Here is a tiny trained network, its code and every weight. The questions are about switching its units off for an input and a target symbol, where a switched-off unit gives its printed mean instead of its output.

import numpy as np


def w(rows, s, z=0):
    codes = np.array(rows[::2]) - 128.0
    scale = np.full(codes.shape[1], s)
    scale[-1] = z or s
    return codes * scale


def f(y):
    return np.maximum(y, 0)


def softmax(a):
    e = np.exp(a - a.max(-1, keepdims=True))
    return e / e.sum(-1, keepdims=True)


def log_softmax(a):
    a = a - a.max(-1, keepdims=True)
    return a - np.log(np.exp(a).sum(-1, keepdims=True))


def net(x, mask):
    ids = ['Σαβγεηθψω'.index(c) for c in x.split()]
    T = len(ids)
    res = E[ids] + P[:T]
    u = 0
    for l in range(2):
        r = res
        for j in range(3):
            rows = slice(3 * j, 3 * j + 3)
            q, k, v = (r @ M[l][rows].T for M in (Q, K, V))
            z = softmax(np.where(np.tri(T) > 0, q @ k.T / 3**0.5, -1e9)) @ v
            o = O[l][rows]
            res = res + np.where(mask[u + j], z, o[:, -1]) @ o[:, :-1]
        u += 3
        y = f(res @ A[l][:, :-1].T + A[l][:, -1])
        res = res + np.where(mask[u : u + 4], y, B[l][:, -1]) @ B[l][:, :-1]
        u += 4
    return log_softmax(res[-1] @ U[:, :-1].T + U[:, -1])


Q, K, V, O, A, B = {}, {}, {}, {}, {}, {}
E = w([
[120,79,185],'Σ',
[21,110,112],'α',
[24,145,131],'β',
[116,55,21],'γ',
[176,67,132],'ε',
[199,191,248],'η',
[15,146,141],'θ',
[114,66,139],'ψ',
[195,69,131],'ω',
],0.015)
P = w([
[190,204,149],'0',
[147,169,113],'1',
[123,142,107],'2',
[103,125,109],'3',
[87,110,109],'4',
[75,97,111],'5',
[64,86,114],'6',
[53,76,117],'7',
[44,66,121],'8',
[36,58,131],'9',
[61,55,138],'10',
[180,86,175],'11',
[255,124,159],'12',
],0.013)
Q[0] = w([
[126,125,195],'0.h0',
[162,107,169],'0.h0',
[91,7,121],'0.h0',
[114,56,177],'0.h1',
[127,75,119],'0.h1',
[172,96,156],'0.h1',
[51,53,127],'0.h2',
[116,96,158],'0.h2',
[134,94,78],'0.h2',
],0.012)
K[0] = w([
[97,129,137],'0.h0',
[86,134,119],'0.h0',
[79,103,187],'0.h0',
[143,38,186],'0.h1',
[68,96,168],'0.h1',
[150,114,135],'0.h1',
[81,10,142],'0.h2',
[151,49,154],'0.h2',
[202,111,99],'0.h2',
],0.012)
V[0] = w([
[137,203,24],'0.h0',
[76,207,164],'0.h0',
[174,97,159],'0.h0',
[151,101,164],'0.h1',
[97,148,157],'0.h1',
[135,192,254],'0.h1',
[131,155,88],'0.h2',
[194,54,164],'0.h2',
[112,141,134],'0.h2',
],0.0082)
O[0] = w([
[187,193,121,1],'0.h0',
[120,156,118,166],'0.h0',
[107,187,108,97],'0.h0',
[122,98,139,161],'0.h1',
[159,97,82,147],'0.h1',
[120,95,106,115],'0.h1',
[90,121,241,83],'0.h2',
[2,87,112,173],'0.h2',
[153,136,123,124],'0.h2',
],0.006,0.0032)
A[0] = w([
[105,12,175,93],'0.n0',
[236,7,135,104],'0.n1',
[1,138,6,2],'0.n2',
[14,136,225,246],'0.n3',
],0.0053,0.0047)
B[0] = w([
[101,16,80,205],'0.n0',
[82,86,147,177],'0.n1',
[130,175,40,171],'0.n2',
[122,255,106,254],'0.n3',
],0.0082,0.0075)
Q[1] = w([
[117,48,79],'1.h0',
[141,214,45],'1.h0',
[87,246,198],'1.h0',
[111,169,183],'1.h1',
[43,97,119],'1.h1',
[128,104,121],'1.h1',
[117,177,144],'1.h2',
[143,151,172],'1.h2',
[100,83,199],'1.h2',
],0.012)
K[1] = w([
[91,59,245],'1.h0',
[104,132,105],'1.h0',
[177,150,24],'1.h0',
[193,152,70],'1.h1',
[57,106,97],'1.h1',
[123,88,146],'1.h1',
[139,166,100],'1.h2',
[172,141,98],'1.h2',
[176,8,102],'1.h2',
],0.012)
V[1] = w([
[88,159,70],'1.h0',
[143,75,66],'1.h0',
[89,58,123],'1.h0',
[196,92,128],'1.h1',
[146,82,249],'1.h1',
[113,46,128],'1.h1',
[134,112,125],'1.h2',
[119,115,50],'1.h2',
[184,80,86],'1.h2',
],0.018)
O[1] = w([
[166,121,181,189],'1.h0',
[158,181,180,170],'1.h0',
[71,128,182,197],'1.h0',
[81,167,84,45],'1.h1',
[67,116,209,3],'1.h1',
[144,149,116,167],'1.h1',
[148,130,107,128],'1.h2',
[157,143,70,190],'1.h2',
[153,138,10,108],'1.h2',
],0.012,0.013)
A[1] = w([
[90,190,130,255],'1.n0',
[122,100,140,105],'1.n1',
[10,120,78,233],'1.n2',
[113,31,124,112],'1.n3',
],0.012,0.0054)
B[1] = w([
[241,122,90,198],'1.n0',
[176,94,105,140],'1.n1',
[24,252,163,253],'1.n2',
[51,19,166,241],'1.n3',
],0.012,0.0055)
U = w([
[207,52,160,207],'Σ',
[194,119,46,113],'α',
[137,95,141,198],'β',
[132,233,180,148],'γ',
[147,3,134,66],'ε',
[58,99,225,154],'η',
[184,4,127,97],'θ',
[91,255,144,60],'ψ',
[35,66,115,1],'ω',
],0.0081,0.0099)

Each question gives the input, a string of symbols that net reads in full, and the target symbol t.
The units are the heads (3 rows each of Q, K, V and O) and the neurons (one row each of A and B). Each row of codes is followed by its name. A weight is (code - 128) times the scale printed after its matrix; where a second scale follows, it is the last column's (O, A, B and U).
mask holds one flag per unit, layer by layer, with each layer's heads first. A switched-off unit (its flag False) gives its mean, the last column of its rows in O or B, instead of its output. The means were averaged over made-up inputs and are rounded, as every weight is.
A unit's drop is (log p(t) with every unit on - log p(t) with that unit switched off) / (log p(t) with every unit on - log p(t) with every unit switched off).
The circuit of an input: a set's keep is (log p(t) with only the set's units on - log p(t) with every unit switched off) / (log p(t) with every unit on - log p(t) with every unit switched off). Starting from the 12 units with the biggest drops (on a tie, the unit counted first), units are removed one at a time, each time the one whose removal leaves the highest keep (on an exact tie, the one counted first), for as long as the keep stays at least 0.8.
units of the circuit, in order: the units of the circuit, biggest drop first
top k neurons: the k neurons with the biggest drops, biggest first
top k neurons in layer l: the k neurons of layer l with the biggest drops, biggest first
heads that matter: for each layer, one digit per head in row order, 1 if its drop is at least 0.15 and else 0, layers parted by /
input Σ γ Σ Σ ε, target η: heads that matter -> 000 / 110
input ω ψ β γ β ε γ ε, target α: units of the circuit, in order -> (1.h2)
input η ω ω, target ψ: units of the circuit, in order -> (1.h1, 1.n2, 0.n3, 1.h0)
input ψ Σ Σ η α ω Σ ε, target η: units of the circuit, in order -> (1.h0, 0.n0, 0.h0)
input α η β Σ ω ε ω, target γ: heads that matter -> 000 / 110
input α ψ ω η η ψ β α θ α ω η Σ, target ω: heads that matter -> 000 / 100
input ω ε ε, target γ: heads that matter -> 001 / 010
input γ α ω η θ γ, target ε: top 2 neurons in layer 0 -> (0.n0, 0.n2)
input η α γ, target θ: units of the circuit, in order -> (1.n3, 1.h0)
input Σ Σ ε γ Σ, target α: units of the circuit, in order -> (1.h1, 1.h2)
input ψ θ α ψ Σ γ Σ η ε ψ γ θ, target γ: top 2 neurons -> (0.n3, 0.n2)
input γ θ Σ η γ ψ Σ γ ψ, target α: top 3 neurons -> (0.n3, 0.n1, 1.n3)
input β η ω Σ ω η θ γ ε, target α: units of the circuit, in order -> (1.h2, 0.n3)
input θ ω η, target η: top 3 neurons -> (0.n0, 0.n1, 0.n2)
input ε ψ ω ε Σ Σ θ θ η ψ, target ω: units of the circuit, in order -> (0.n0, 1.h0, 1.n3)
input β ψ α Σ η ψ γ α, target α: units of the circuit, in order -> (1.h1, 0.n2)
input β Σ β γ η γ ε γ η γ, target ω: heads that matter -> 000 / 101
input Σ ψ ω γ α ψ η ψ α Σ γ ψ, target α: units of the circuit, in order -> (1.h2, 0.n3)
input ω ω γ ε ψ α η γ ε α γ Σ, target α: units of the circuit, in order -> (1.h2)
input ψ θ Σ ε ψ ε Σ γ ψ ω η, target γ: top neuron in layer 0 -> (0.n2)
input β ε Σ Σ, target η: units of the circuit, in order -> (1.h1, 0.n2)
input α β Σ ω ω γ, target ψ: units of the circuit, in order -> (1.n2, 0.n2, 1.h0)
input γ θ η Σ, target ω: heads that matter -> 001 / 110
input ω η ε α β η, target η: heads that matter -> 001 / 111
input ψ η ω Σ Σ, target η: heads that matter -> 100 / 110
input Σ η β Σ γ ω, target α: units of the circuit, in order -> (1.h2, 0.n3)
